Each row is followed by its group and then its class within the group.
-18.7  13.9 -20.2 -31.8   3.6  -4.6  13.6   7.9   0.0   8.5 -18.5  21.9  18.1   2.4   0.5   1.0 -18.0 -30.2  -5.2   4.3  30.7   7.5   4.8   0.4  39.7   5.8   4.5  45.1  -6.9  20.5  -2.9   4.5   3.5   3.3 -17.7  -1.9  12.6  -6.3 -15.9 -11.0   7.0  11.4  15.3   4.7  15.8 -12.3   3.0 -19.6   7.5 -12.0  -4.1 -24.4  -7.7  30.1 -18.0  44.4   2.8 : (31).[70]
 -1.4   2.8 -25.9   3.8  -2.7   4.4  -3.0 -15.1  -3.8   7.9  -9.7 -13.6 -24.5  -2.5  -8.6 -13.1  -1.1 -19.7   0.5  -3.3   6.2 -20.3   4.0 -13.2  -0.2   1.2   2.4   1.3   2.4 -15.8   1.5   6.5  -7.9  26.5   0.2  -0.8   9.3 -17.2 -13.7  -4.6  25.1 -18.9  -9.1  -1.7  11.0   9.3  -2.8  -2.4   8.8   7.5  -1.2 -33.7   2.7  -5.4  13.8  -9.0  -3.4 : (28).[81]
-13.1  11.5 -27.9 -25.4   2.9 -10.3   3.7  -2.9   8.9   0.4 -26.0   9.2  -6.6  -5.9   0.9  -4.3  -9.2  -5.6   0.9  -4.0  24.2  -4.3   4.8   1.8  -0.7   8.9   2.1  22.7  -5.5  18.8  -1.3   0.7  -1.7   2.8  -8.7  -7.9  21.4 -11.0 -13.4  -0.5  23.0   1.8   3.7   3.8  25.1  -0.1   4.9 -18.8   4.4  -8.9  12.9 -14.5  -0.2  10.5   2.3  50.3  -0.9 : (31).[77]
-18.3   6.1 -46.9 -34.6   2.8 -10.5   3.2   1.8  22.1  -9.6 -32.2  12.1 -30.3 -17.8   1.9  -1.1 -10.3 -33.5   0.1   1.4  27.3  12.0   6.2  21.3  14.7  -4.9  -1.4  69.0  -0.1  31.3   6.8   4.0   5.2  -3.5 -13.9 -14.4  19.0 -14.1 -13.4  -8.8  29.0  12.0  -3.4  -1.2  21.9 -18.1   2.2 -26.1  16.3  -8.4   2.3 -22.9   0.4  18.3  -9.5  87.4  -4.6 : (31).[76]
-18.3  21.5 -26.2 -28.2   8.0  -7.0   1.8  10.9 -13.0   1.6 -22.3  19.8   8.6  -3.0  -1.7   1.7  -1.7  15.2   1.1  -2.7  17.9  -8.3   3.8  -7.8   8.0   3.5   6.5 -21.3  -5.7   6.0   6.3   3.8  10.2  -0.8   0.4 -12.4   6.0  -8.0 -10.6  -9.8   2.1   1.7   0.5   4.9   7.1  19.4   9.5 -20.5  -4.6 -16.7  -1.7  -7.1  -7.4  24.2   1.9  14.6   1.3 : (31).[77]
-11.7  12.1 -25.0 -37.1  10.8   5.8 -20.6  -7.4   7.9  -9.7 -31.4  14.3 -20.4  -4.7  -8.5  -4.4 -11.4 -30.1   5.9  -1.9  25.0  -7.3  -1.1   4.9  -6.5   0.1   2.7  20.1   1.3  17.7  -2.3  17.3   3.2   4.2   0.6  -1.5  14.6  -6.3 -14.5 -25.1  10.1   3.5  -4.2   4.5  10.3  -9.1   6.8 -15.0   9.7  -2.9  14.1 -24.3   8.4  18.6   9.9  52.8  12.2 : (28).[72]
-22.2   4.8 -25.6 -23.5   6.9 -12.1  11.0  14.1   4.7  -5.8 -17.6   9.4   3.4   4.4   0.9  -3.6 -12.8   2.2   1.5   4.3  17.7  11.3   5.1   9.2  30.5  -4.0   1.3   7.5  -5.8  22.7   0.2   0.4   1.9  -9.2 -15.7  -7.0  14.6  -1.8  -9.7 -40.2  18.3  -2.6  -1.6   4.0  11.7   3.7   5.7 -20.6  -3.6  -3.9   3.7 -11.4   5.7  16.2 -16.2  42.3  -2.6 : (31).[70]
-15.7  19.2 -34.6 -29.6   0.8 -12.7   8.4   1.7   2.9   5.7 -13.1   3.7   4.9  -1.6   1.2   8.5  -4.8  -3.2   1.6   7.9  22.8 -11.1  -3.6   6.7  -5.4   1.2   4.3  24.3  -1.1  16.8   2.2  -1.8   8.3  -2.4 -10.4 -12.5  14.2  -2.7 -12.9 -13.7   7.0  -3.2  -3.6  -0.3   5.0   2.8   3.4 -23.7  -5.6  -9.9   6.6  -9.3  -5.4  19.3  -9.1  45.4 -12.3 : (31).[77]
-15.9   8.4 -39.5 -27.7   0.9  -8.3  10.8   5.2   4.2   4.3 -24.9   3.3  10.3   5.8   0.1  -9.5  -2.0  -3.5   4.6   5.8  19.7   4.1   4.6  10.5  20.1  -0.2   4.5  18.4  -7.7  18.0  -1.0   6.5  12.9  -1.4 -14.1   1.5  13.6  -6.1 -16.4  -7.7  15.6   0.5  -2.6   3.2   6.6   3.8   2.9 -17.3   7.3 -17.3   4.3 -27.7  -0.7  11.9  -7.9  34.4  -0.5 : (31).[77]
-10.2  36.8 -26.8 -34.2  -1.9   5.5  -8.7 -11.5  -1.3  11.8 -19.8  10.1  12.0  12.5 -10.7  -1.4  -4.1 -36.0   6.8  -7.4  21.3 -23.5   0.6 -18.8 -13.4  10.3   4.4  32.0 -22.7   8.8   5.3   9.8   8.7  27.5   2.7 -12.9   7.3  -2.0 -19.9 -10.1   9.3  -0.8   6.5   5.1  10.2 -24.8   3.5 -12.8   4.8 -10.5  -1.7 -26.1   1.4  19.5   6.7  18.3  -4.5 : (28).[72]
-11.1   9.9 -19.5 -31.1   2.5  -2.0   9.3  14.3  14.4 -10.0 -16.7  18.4  14.3  -0.3   2.6  -7.3  -4.0 -17.5   8.0   4.7  25.2   3.0  -9.1  15.4  12.6   4.0   8.0  48.7  -2.2  28.3  -2.1   6.0   2.7 -11.0 -13.0  -3.3  14.0  -0.1  -5.7  -4.7  -7.1  17.0  -2.2   3.8  10.4 -25.8  12.0 -21.4   4.1 -13.0   1.4 -10.3 -16.4  21.9 -11.1  61.5  -8.3 : (31).[76]
-13.1  13.0 -25.5 -28.2   1.1   1.0   0.2   3.6  11.4   1.8 -24.1   9.0   9.1  17.3  -3.9  -7.7  -6.7 -34.3   2.9   1.2  22.0  -6.1   2.6   8.7   5.6   3.2   1.4  43.9  -3.7  27.2  -0.3   8.9   5.8  15.0  -8.1  -3.4  19.8  -4.5 -18.8 -10.3  17.1  14.2  -0.1   4.4  13.3 -15.2   9.0 -16.2   5.7 -13.5   4.7 -25.7   4.9  14.1  -2.9  49.1   5.7 : (31).[77]
 -5.2   5.8 -24.9 -27.7  -1.8  -2.3   1.4   4.0  15.9   2.0 -13.4  -2.6 -11.0  -2.5   0.0 -16.6  -6.6 -29.4   4.1  -1.0  17.0  -6.5   5.6   7.0   8.3   0.8   0.3  47.2  -6.3  15.8  -1.2   0.9   5.9  21.9 -11.7  -3.4  20.6  -9.5 -14.1  -7.4  17.2  -8.3   5.6  -2.3  12.6 -20.4   5.6 -22.2   6.6   7.4  -7.9 -30.5   2.5   5.6  -5.0  41.8  -4.6 : (28).[79]
